Below are the code and all the weights of a small trained network. Each question names an input and a target symbol and asks about switching units off, where a switched-off unit gives its printed mean instead of its output.

import numpy as np


def w(rows, s, z=0):
    codes = np.array(rows[::2]) - 128.0
    scale = np.full(codes.shape[1], s)
    scale[-1] = z or s
    return codes * scale


def softmax(a):
    e = np.exp(a - a.max(-1, keepdims=True))
    return e / e.sum(-1, keepdims=True)


def log_softmax(a):
    a = a - a.max(-1, keepdims=True)
    return a - np.log(np.exp(a).sum(-1, keepdims=True))


def net(x, mask):
    ids = ['αβγδεζηθλμξτω'.index(c) for c in x.split()]
    T = len(ids)
    res = E[ids] + P[:T]
    u = 0
    for l in range(3):
        r = res
        for j in range(2):
            rows = slice(2 * j, 2 * j + 2)
            q, k, v = (r @ M[l][rows].T for M in (Q, K, V))
            z = softmax(np.where(np.tri(T) > 0, q @ k.T / 2**0.5, -1e9)) @ v
            o = O[l][rows]
            res = res + np.where(mask[u + j], z, o[:, -1]) @ o[:, :-1]
        u += 2
    return log_softmax(res[-1] @ U[:, :-1].T + U[:, -1])


Q, K, V, O = {}, {}, {}, {}
E = w([
[104,153,74,109,161,131,170,97,68,133,153],'α',
[166,153,113,129,166,140,116,100,61,155,209],'β',
[115,125,180,125,211,195,126,86,121,208,152],'γ',
[130,148,152,188,148,175,112,173,105,250,116],'δ',
[173,148,169,164,168,151,210,39,167,119,132],'ε',
[119,170,79,112,183,166,80,181,92,178,99],'ζ',
[154,211,101,141,168,84,126,146,160,127,120],'η',
[127,168,122,218,79,190,149,134,141,146,80],'θ',
[61,165,144,151,129,166,155,126,185,166,59],'λ',
[51,231,164,89,126,193,114,98,128,86,155],'μ',
[116,109,61,173,168,161,146,186,191,181,143],'ξ',
[111,215,131,161,36,120,148,154,144,186,196],'τ',
[151,104,176,71,88,131,191,197,148,61,124],'ω',
],0.02)
P = w([
[171,125,175,127,200,110,135,52,34,167,126],'0',
[148,128,156,147,186,94,132,87,59,164,125],'1',
[158,146,145,137,161,94,137,93,88,164,128],'2',
[149,153,137,135,135,118,138,101,112,167,142],'3',
[145,156,128,122,124,135,131,112,140,165,153],'4',
[152,159,117,101,121,151,137,124,171,165,151],'5',
[147,159,110,86,118,169,135,146,198,160,158],'6',
[153,156,101,67,121,180,137,152,227,149,161],'7',
[151,157,111,61,125,197,133,166,255,144,161],'8',
],0.0096)
Q[0] = w([
[41,73,143,127,93,104,83,98,162,136,165],'L0H1',
[175,253,157,95,209,190,220,115,158,131,158],'L0H1',
[120,113,124,119,103,107,115,130,126,114,137],'L0H2',
[148,83,153,163,167,93,129,132,113,126,91],'L0H2',
],0.011)
K[0] = w([
[166,109,83,182,147,92,138,99,3,144,150],'L0H1',
[117,140,101,74,63,167,119,210,229,142,147],'L0H1',
[136,124,106,105,105,129,121,114,163,158,143],'L0H2',
[131,146,102,135,148,138,124,112,135,149,128],'L0H2',
],0.012)
V[0] = w([
[254,179,63,139,138,155,102,206,62,118,79],'L0H1',
[108,182,169,112,84,147,29,146,98,129,108],'L0H1',
[146,94,109,59,134,89,122,104,110,181,70],'L0H2',
[128,190,21,183,146,171,57,19,175,177,146],'L0H2',
],0.0064)
O[0] = w([
[61,171,191,159,172,229,210,217,43,126,157,252],'L0H1',
[183,180,254,98,137,186,34,139,116,135,102,94],'L0H1',
[83,132,201,48,172,173,206,153,86,93,78,144],'L0H2',
[108,80,155,213,250,84,106,205,124,6,142,110],'L0H2',
],0.006,0.0025)
Q[1] = w([
[221,255,104,77,134,181,171,71,112,122,227],'L1H1',
[118,2,154,70,24,159,76,115,90,139,161],'L1H1',
[99,172,153,167,20,195,175,33,186,194,54],'L1H2',
[138,49,129,111,22,74,49,106,123,105,106],'L1H2',
],0.0083)
K[1] = w([
[219,56,188,28,56,159,182,245,190,73,110],'L1H1',
[170,77,136,124,170,117,137,96,38,171,70],'L1H1',
[147,6,199,18,38,76,176,201,107,74,117],'L1H2',
[92,112,170,136,105,57,147,92,2,141,144],'L1H2',
],0.0095)
V[1] = w([
[74,178,94,147,59,49,109,232,56,169,216],'L1H1',
[126,64,91,29,108,173,103,172,32,66,179],'L1H1',
[112,142,202,127,216,153,117,161,203,234,125],'L1H2',
[255,10,192,88,103,175,134,226,192,136,160],'L1H2',
],0.0056)
O[1] = w([
[136,70,218,126,149,109,126,152,139,145,88,139],'L1H1',
[48,87,155,154,124,102,10,87,166,105,130,121],'L1H1',
[135,181,113,113,23,119,67,69,124,176,154,253],'L1H2',
[92,143,142,167,111,47,136,169,101,107,140,160],'L1H2',
],0.011,0.0047)
Q[2] = w([
[76,10,114,136,125,145,64,121,87,60,142],'L2H1',
[172,140,135,108,162,95,168,144,131,118,119],'L2H1',
[142,114,74,83,160,130,138,76,138,65,145],'L2H2',
[95,32,87,178,128,165,44,98,98,51,101],'L2H2',
],0.012)
K[2] = w([
[149,163,127,191,210,102,115,49,60,202,103],'L2H1',
[141,105,152,133,77,162,189,126,122,86,98],'L2H1',
[131,162,82,198,189,133,91,68,76,155,127],'L2H2',
[180,67,136,112,162,118,119,11,1,164,90],'L2H2',
],0.0097)
V[2] = w([
[176,118,100,69,233,1,82,179,144,224,250],'L2H1',
[59,128,53,214,129,178,135,131,205,231,5],'L2H1',
[172,70,133,121,84,220,169,100,125,179,220],'L2H2',
[112,117,64,201,181,161,55,102,107,230,121],'L2H2',
],0.006)
O[2] = w([
[92,136,137,137,66,147,246,17,176,112,85,122],'L2H1',
[89,105,121,135,185,48,102,127,37,211,65,27],'L2H1',
[83,1,130,54,128,80,61,193,178,129,202,254],'L2H2',
[150,232,168,123,141,45,162,119,197,158,194,23],'L2H2',
],0.0095,0.0025)
U = w([
[51,76,157,100,226,147,107,105,166,109,125,127],'α',
[145,97,210,217,141,84,119,108,129,49,176,159],'β',
[172,84,110,151,70,111,89,13,134,154,157,103],'γ',
[131,149,192,158,21,82,121,152,84,148,176,60],'δ',
[151,77,41,135,136,170,156,163,177,156,200,43],'ε',
[49,200,225,74,123,139,99,159,80,98,142,53],'ζ',
[151,202,145,117,137,244,223,162,123,146,84,105],'η',
[132,115,155,177,172,153,111,233,98,114,169,104],'θ',
[208,104,51,81,106,101,60,79,119,184,20,152],'λ',
[197,153,89,149,139,154,3,103,213,89,111,131],'μ',
[23,159,114,136,113,32,190,145,109,115,131,137],'ξ',
[227,47,207,22,60,102,120,161,185,127,81,183],'τ',
[150,97,110,231,48,98,82,80,45,55,62,254],'ω',
],0.0053,0.0067)

Each question gives the input, a string of symbols that net reads in full, and the target symbol t.
The units are the heads (2 rows each of Q, K, V and O). Each row of codes is followed by its name. A weight is (code - 128) times the scale printed after its matrix; where a second scale follows, it is the last column's (O and U).
mask holds one flag per head, layer by layer. A switched-off head (its flag False) gives its mean, the last column of its rows in O, instead of its output. The means were averaged over made-up inputs and are rounded, as every weight is.
A unit's drop is (log p(t) with every unit on - log p(t) with that unit switched off) / (log p(t) with every unit on - log p(t) with every unit switched off).
The circuit of an input: a set's keep is (log p(t) with only the set's units on - log p(t) with every unit switched off) / (log p(t) with every unit on - log p(t) with every unit switched off). Starting from all 6 units, units are removed one at a time, each time the one whose removal leaves the highest keep (on an exact tie, the one counted first), for as long as the keep stays at least 0.8.
circuit, biggest first: the units of the circuit, biggest drop first
unit that matters most: the unit with the biggest drop
heads that matter: for each layer, one digit per head in row order, 1 if its drop is at least 0.15 and else 0, layers parted by /
input η α τ β η η η δ, target η: circuit, biggest first : [L1H1, L2H1]
input η τ δ, target τ: heads that matter : 00 / 11 / 01
input η ξ ζ, target ξ: unit that matters most : L2H1
input ζ η δ η β, target η: circuit, biggest first : [L1H1, L2H1]
input η τ θ γ, target τ: heads that matter : 10 / 11 / 01
input α ω γ ω μ δ, target ω: heads that matter : 01 / 11 / 01
input ω γ ω η α, target ω: heads that matter : 01 / 11 / 01
input ω η η ω γ, target ω: circuit, biggest first : [L2H2, L1H2, L0H2]
input α ξ η η, target ξ: circuit, biggest first : [L2H1, L0H1]
input η ε ω ζ, target λ: heads that matter : 01 / 11 / 10
input ω λ β, target γ: heads that matter : 00 / 10 / 10
input ε λ η η, target λ: circuit, biggest first : [L2H1, L1H2]
input η γ ε, target η: heads that matter : 01 / 10 / 00
input ω α ω η ω α η θ, target ω: circuit, biggest first : [L2H2]
input ξ β η γ η λ η β, target λ: circuit, biggest first : [L1H1, L2H1, L0H1]
input μ β λ δ γ μ α, target μ: circuit, biggest first : [L0H1, L2H1, L1H2]
input δ ω ω η γ, target ω: circuit, biggest first : [L2H2, L0H2, L1H2]
input η ω ω η η, target ω: heads that matter : 01 / 11 / 01
input δ η ξ ξ λ γ ω η δ, target θ: circuit, biggest first : [L1H2, L2H1]
input λ η η η δ ω η ω, target ω: circuit, biggest first : [L0H2, L1H2, L2H2]
input ε τ λ ζ λ α, target λ: unit that matters most : L2H1
input η η ε δ β η λ η ε, target λ: heads that matter : 10 / 10 / 10
input ε η γ ζ η ξ, target ξ: circuit, biggest first : [L2H1, L2H2]
